Below are the code and all the weights of a small trained network. Each question names an input and a target symbol and asks about switching units off, where a switched-off unit gives its printed mean instead of its output.

import numpy as np


def w(rows, s, z=0):
    codes = np.array(rows[::2]) - 128.0
    scale = np.full(codes.shape[1], s)
    scale[-1] = z or s
    return codes * scale


def f(y):
    return y / 2 * (1 + np.tanh(0.7978845608 * (y + 0.044715 * y**3)))


def softmax(a):
    e = np.exp(a - a.max(-1, keepdims=True))
    return e / e.sum(-1, keepdims=True)


def log_softmax(a):
    a = a - a.max(-1, keepdims=True)
    return a - np.log(np.exp(a).sum(-1, keepdims=True))


def net(x, mask):
    ids = ['ΓΔΛΠΦαβεζηθμξστω'.index(c) for c in x.split()]
    T = len(ids)
    res = E[ids] + P[:T]
    r = res
    for j in range(2):
        rows = slice(2 * j, 2 * j + 2)
        q, k, v = (r @ M[0][rows].T for M in (Q, K, V))
        z = softmax(np.where(np.tri(T) > 0, q @ k.T / 2**0.5, -1e9)) @ v
        o = O[0][rows]
        res = res + np.where(mask[j], z, o[:, -1]) @ o[:, :-1]
    y = f(res @ A[0][:, :-1].T + A[0][:, -1])
    res = res + np.where(mask[2:10], y, B[0][:, -1]) @ B[0][:, :-1]
    return log_softmax(res[-1] @ U[:, :-1].T + U[:, -1])


Q, K, V, O, A, B = {}, {}, {}, {}, {}, {}
E = w([
[162,70,136,58],'Γ',
[94,186,97,160],'Δ',
[170,84,118,60],'Λ',
[207,131,95,41],'Π',
[229,97,128,46],'Φ',
[138,106,100,49],'α',
[158,92,146,53],'β',
[209,127,98,41],'ε',
[155,68,196,146],'ζ',
[185,89,115,38],'η',
[141,66,144,55],'θ',
[116,57,161,106],'μ',
[131,163,218,129],'ξ',
[150,63,23,105],'σ',
[48,161,27,143],'τ',
[2,45,82,181],'ω',
],0.014)
P = w([
[131,160,137,2],'0',
[129,132,153,6],'1',
[104,141,146,25],'2',
[95,146,146,45],'3',
[98,145,137,64],'4',
[83,160,129,78],'5',
[86,147,126,94],'6',
[77,151,125,114],'7',
[54,157,107,150],'8',
[80,161,101,135],'9',
[70,176,65,79],'10',
],0.008)
Q[0] = w([
[103,139,226,217],'head 1',
[181,166,195,253],'head 1',
[120,47,129,173],'head 2',
[89,126,121,68],'head 2',
],0.011)
K[0] = w([
[126,125,82,40],'head 1',
[134,96,112,2],'head 1',
[144,150,138,118],'head 2',
[108,147,99,174],'head 2',
],0.016)
V[0] = w([
[166,113,231,183],'head 1',
[157,239,170,150],'head 1',
[145,241,53,81],'head 2',
[253,70,191,2],'head 2',
],0.009)
O[0] = w([
[103,128,220,73,1],'head 1',
[176,252,147,170,25],'head 1',
[156,170,84,207,169],'head 2',
[113,183,103,55,88],'head 2',
],0.012,0.0066)
A[0] = w([
[48,65,140,171,254],'neuron 1',
[141,121,42,91,86],'neuron 2',
[195,135,28,158,201],'neuron 3',
[113,110,72,180,200],'neuron 4',
[208,197,75,129,102],'neuron 5',
[148,93,97,167,88],'neuron 6',
[75,146,86,170,155],'neuron 7',
[1,182,168,165,193],'neuron 8',
],0.0086,0.0064)
B[0] = w([
[230,165,141,120,249],'neuron 1',
[78,59,86,248,176],'neuron 2',
[79,87,220,151,213],'neuron 3',
[146,119,169,100,225],'neuron 4',
[140,208,102,192,152],'neuron 5',
[1,133,78,123,160],'neuron 6',
[161,92,156,62,186],'neuron 7',
[207,97,117,139,158],'neuron 8',
],0.0083,0.016)
U = w([
[87,117,65,126,6],'Γ',
[166,155,235,210,253],'Δ',
[94,127,53,146,62],'Λ',
[161,139,7,199,69],'Π',
[158,152,7,159,100],'Φ',
[79,126,46,173,146],'α',
[101,139,60,133,67],'β',
[142,141,21,192,64],'ε',
[102,147,198,48,229],'ζ',
[110,130,34,158,42],'η',
[65,126,80,114,117],'θ',
[74,115,143,81,68],'μ',
[210,204,181,83,204],'ξ',
[48,97,72,171,81],'σ',
[55,85,255,231,66],'τ',
[189,17,164,121,172],'ω',
],0.0071,0.0053)

Each question gives the input, a string of symbols that net reads in full, and the target symbol t.
The units are the heads (2 rows each of Q, K, V and O) and the neurons (one row each of A and B). Each row of codes is followed by its name. A weight is (code - 128) times the scale printed after its matrix; where a second scale follows, it is the last column's (O, A, B and U).
mask holds one flag per unit, heads first, then neurons. A switched-off unit (its flag False) gives its mean, the last column of its rows in O or B, instead of its output. The means were averaged over made-up inputs and are rounded, as every weight is.
A unit's drop is (log p(t) with every unit on - log p(t) with that unit switched off) / (log p(t) with every unit on - log p(t) with every unit switched off).
unit that matters most: the unit with the biggest drop
top k neurons: the k neurons with the biggest drops, biggest first
which heads matter: for each layer, one digit per head in row order, 1 if its drop is at least 0.15 and else 0, layers parted by /
drop when u is switched off: that unit's drop, to one decimal
input Δ τ ε η μ ω Δ η ξ Φ, target ξ: which heads matter => 10
input τ α τ, target τ: which heads matter => 11
input Π Π τ α, target τ: top neuron => neuron 3
input Δ ξ ε ε Δ Φ, target Δ: top 3 neurons => neuron 3; neuron 6; neuron 5
input Φ Φ ξ, target ξ: top 3 neurons => neuron 6; neuron 2; neuron 3
input τ Λ θ, target τ: which heads matter => 11
input Δ β ε, target Δ: which heads matter => 10
input Π Φ Λ ξ Λ α, target ξ: top 2 neurons => neuron 6; neuron 2
input ω ζ ζ α, target ζ: which heads matter => 11
input Π ω α Λ ζ ε, target ζ: top 2 neurons => neuron 1; neuron 2
input ζ Λ Π, target ζ: which heads matter => 10
input Δ Λ μ τ ε, target Δ: which heads matter => 11
input ε τ Δ η Π α, target Δ: which heads matter => 11
input ω ω ω α η β Δ θ Δ ζ τ, target Δ: unit that matters most => head 1
input η τ Λ τ τ Δ, target τ: top 3 neurons => neuron 3; neuron 1; neuron 6
input ξ Δ ω ω α ω Δ, target ω: top 2 neurons => neuron 5; neuron 8
input ε σ τ Π, target τ: top 3 neurons => neuron 3; neuron 1; neuron 2
input ω ξ σ α ω τ α α θ Δ Φ, target Δ: top 2 neurons => neuron 3; neuron 5
input Δ τ Δ, target Δ: top 3 neurons => neuron 3; neuron 5; neuron 2
input τ θ Π, target τ: top 2 neurons => neuron 3; neuron 1
input ω Δ α Δ ξ Π ω ξ ω τ, target ω: top neuron => neuron 7
input α Δ ω ε α α τ α Δ α, target Δ: drop when head 2 is switched off => 0.3
input σ Δ α Π Φ ε η τ τ, target τ: drop when neuron 7 is switched off => 0.0
input Δ ε Φ ζ Π ω Δ ξ Δ η, target Δ: drop when neuron 1 is switched off => -0.2
input ε θ ξ Λ, target ξ: drop when neuron 6 is switched off => 0.1
